Below are the code and all the weights of a small trained network. Each question names an input and a class and asks about switching units off, where a switched-off unit gives its printed mean instead of its output.

import numpy as np


def w(rows, s, z=0):
    codes = np.array(rows[::2]) - 128.0
    scale = np.full(codes.shape[1], s)
    scale[-1] = z or s
    return codes * scale


def norm(h):
    return h / np.sqrt((h * h).mean(-1, keepdims=True) + 1e-5)


def f(y):
    return np.maximum(y, 0)


def log_softmax(a):
    a = a - a.max(-1, keepdims=True)
    return a - np.log(np.exp(a).sum(-1, keepdims=True))


def net(x, mask):
    res = np.array(x, float).reshape(1, 6) / 4 @ E
    u = 0
    for l in range(2):
        y = f(norm(res) @ A[l][:, :-1].T + A[l][:, -1])
        res = res + np.where(mask[u : u + 14], y, B[l][:, -1]) @ B[l][:, :-1]
        u += 14
    return log_softmax(norm(res)[-1] @ U[:, :-1].T + U[:, -1])


A, B = {}, {}
E = w([
[137,118,122,130,130,138,150,146,102],'x0',
[131,133,133,117,131,133,139,125,136],'x1',
[159,203,1,98,211,180,75,129,120],'x2',
[128,154,126,150,118,137,131,124,136],'x3',
[212,169,141,101,113,9,138,152,124],'x4',
[114,212,251,98,137,128,110,154,38],'x5',
],0.0068)
A[0] = w([
[42,84,189,128,60,179,158,160,191,114],'0.n1',
[147,147,159,135,137,205,170,154,65,148],'0.n2',
[230,115,67,101,72,35,138,108,112,72],'0.n3',
[107,52,154,164,53,92,213,75,180,164],'0.n4',
[86,50,95,161,171,170,181,50,159,139],'0.n5',
[122,3,143,150,121,90,134,163,138,110],'0.n6',
[59,103,253,129,30,96,164,121,98,112],'0.n7',
[149,121,162,166,74,99,170,135,150,97],'0.n8',
[76,151,149,134,117,179,76,87,59,5],'0.n9',
[160,101,66,143,102,78,160,161,221,109],'0.n10',
[156,69,155,122,123,99,154,56,136,138],'0.n11',
[158,205,145,124,85,70,127,186,112,111],'0.n12',
[174,124,163,157,91,43,120,219,163,111],'0.n13',
[102,85,124,57,185,151,127,77,204,153],'0.n14',
],0.0073,0.0027)
B[0] = w([
[81,222,52,129,78,121,167,147,69,213],'0.n1',
[113,131,140,135,102,127,79,92,195,183],'0.n2',
[186,207,139,116,86,172,132,14,150,203],'0.n3',
[107,232,213,193,206,235,71,187,119,238],'0.n4',
[98,153,92,181,145,109,70,198,119,220],'0.n5',
[87,227,178,184,120,143,117,119,180,196],'0.n6',
[139,5,33,104,68,58,177,71,135,254],'0.n7',
[224,70,173,178,160,78,98,137,148,179],'0.n8',
[114,92,165,106,150,152,130,101,111,174],'0.n9',
[164,106,142,162,98,207,170,3,108,209],'0.n10',
[176,142,120,189,175,137,141,166,176,176],'0.n11',
[134,101,84,74,224,104,156,170,150,193],'0.n12',
[168,78,197,73,207,185,144,154,164,198],'0.n13',
[148,108,116,177,103,134,129,141,103,183],'0.n14',
],0.0063,0.0078)
A[1] = w([
[180,201,104,72,169,100,156,86,145,144],'1.n1',
[52,104,144,106,137,179,109,136,61,240],'1.n2',
[118,178,166,39,135,180,74,183,109,37],'1.n3',
[162,110,119,147,170,206,135,108,207,243],'1.n4',
[73,131,166,171,115,132,144,170,128,217],'1.n5',
[110,143,153,41,173,149,111,97,125,63],'1.n6',
[51,122,149,65,152,183,162,86,64,121],'1.n7',
[82,79,107,135,61,111,195,84,101,3],'1.n8',
[154,105,2,119,104,154,152,77,119,25],'1.n9',
[113,109,97,102,7,107,147,152,51,90],'1.n10',
[89,135,102,172,188,224,74,113,142,215],'1.n11',
[112,175,162,76,176,143,64,151,91,87],'1.n12',
[148,196,192,48,162,35,170,168,99,176],'1.n13',
[154,159,136,69,152,41,121,255,160,59],'1.n14',
],0.0084,0.002)
B[1] = w([
[128,157,129,179,39,180,131,115,145,187],'1.n1',
[175,141,175,107,111,137,186,61,172,180],'1.n2',
[80,157,189,167,211,127,83,65,87,162],'1.n3',
[79,125,190,69,154,121,131,148,111,222],'1.n4',
[127,196,65,80,113,145,101,140,130,170],'1.n5',
[80,130,177,151,98,154,125,119,93,164],'1.n6',
[76,153,254,99,114,90,131,121,154,165],'1.n7',
[81,165,125,61,55,102,20,90,209,160],'1.n8',
[121,96,106,48,79,144,122,94,111,179],'1.n9',
[154,148,173,90,114,121,59,145,212,153],'1.n10',
[134,57,113,122,123,38,177,184,88,247],'1.n11',
[130,152,151,149,171,196,120,40,62,167],'1.n12',
[167,76,9,164,147,107,95,188,152,178],'1.n13',
[137,200,42,124,177,67,53,210,157,159],'1.n14',
],0.0077,0.011)
U = w([
[39,189,104,232,89,156,165,238,116,173],'0',
[70,5,29,77,112,109,153,172,49,145],'1',
[215,134,248,187,176,177,199,118,203,86],'2',
[204,143,75,47,33,208,175,27,123,19],'3',
[46,144,171,51,18,79,72,95,205,212],'4',
[56,143,237,99,192,138,132,60,51,166],'5',
[198,69,86,91,139,22,113,230,204,195],'6',
[168,231,73,140,213,147,13,135,109,9],'7',
],0.015,0.0011)

Each question gives the input, the list of numbers given to net, and the class t.
The units are the neurons (one row each of A and B). Each row of codes is followed by its name. A weight is (code - 128) times the scale printed after its matrix; where a second scale follows, it is the last column's (A, B and U).
mask holds one flag per neuron, layer by layer. A switched-off neuron (its flag False) gives its mean, the last column of its row in B, instead of its output. The means were averaged over made-up inputs and are rounded, as every weight is.
A unit's drop is (log p(t) with every unit on - log p(t) with that unit switched off) / (log p(t) with every unit on - log p(t) with every unit switched off).
The circuit of an input: a set's keep is (log p(t) with only the set's units on - log p(t) with every unit switched off) / (log p(t) with every unit on - log p(t) with every unit switched off). Starting from the 12 units with the biggest drops (on a tie, the unit counted first), units are removed one at a time, each time the one whose removal leaves the highest keep (on an exact tie, the one counted first), for as long as the keep stays at least 0.8.
circuit, biggest first: the units of the circuit, biggest drop first
most important unit: the unit with the biggest drop
k most important neurons: the k neurons with the biggest drops, biggest first
k most important neurons of layer l: the k neurons of layer l with the biggest drops, biggest first
drop when u is switched off: that unit's drop, to one decimal
input [5,-8,-4,-8,0,3], class 4: circuit, biggest first => (0.n7; 1.n8)
input [-5,0,-7,7,1,8], class 6: circuit, biggest first => (0.n10; 1.n13; 0.n12)
input [-8,-5,-1,3,-4,0], class 0: most important unit => 0.n5
input [-3,4,-3,1,1,6], class 6: circuit, biggest first => (0.n12; 1.n13)
input [8,2,3,-3,1,8], class 7: 4 most important neurons of layer 0 => (0.n10; 0.n12; 0.n4; 0.n3)
input [8,5,-5,0,1,-5], class 2: circuit, biggest first => (0.n10; 0.n11)
input [4,6,0,-5,-5,-4], class 0: 2 most important neurons => (0.n7; 0.n5)
input [-6,2,-5,-7,-8,-1], class 0: 2 most important neurons => (0.n4; 0.n5)
input [6,-4,-6,7,-1,-2], class 0: 2 most important neurons => (0.n4; 0.n1)
input [1,-4,8,0,6,0], class 3: 2 most important neurons of layer 1 => (1.n1; 1.n9)
input [-4,-8,8,-2,1,-7], class 3: 3 most important neurons of layer 0 => (0.n4; 0.n10; 0.n3)
input [-7,-6,-6,-4,1,-6], class 2: 3 most important neurons => (0.n10; 0.n8; 0.n13)
input [0,-6,-1,8,-3,-8], class 0: 2 most important neurons => (0.n7; 0.n4)
input [-6,-7,-1,-7,0,6], class 4: circuit, biggest first => (0.n7)
input [3,3,6,-6,1,-3], class 3: 2 most important neurons of layer 0 => (0.n4; 0.n3)
input [5,-8,8,6,1,-6], class 3: 2 most important neurons of layer 1 => (1.n9; 1.n13)
input [0,-4,-7,-8,3,-1], class 2: drop when 0.n4 is switched off => 0.2
input [4,-7,-5,-7,1,-5], class 2: drop when 0.n3 is switched off => 0.1
input [-2,6,-1,-1,-7,-7], class 0: drop when 0.n7 is switched off => 0.2
input [-8,6,2,3,-7,-3], class 1: most important unit => 0.n4
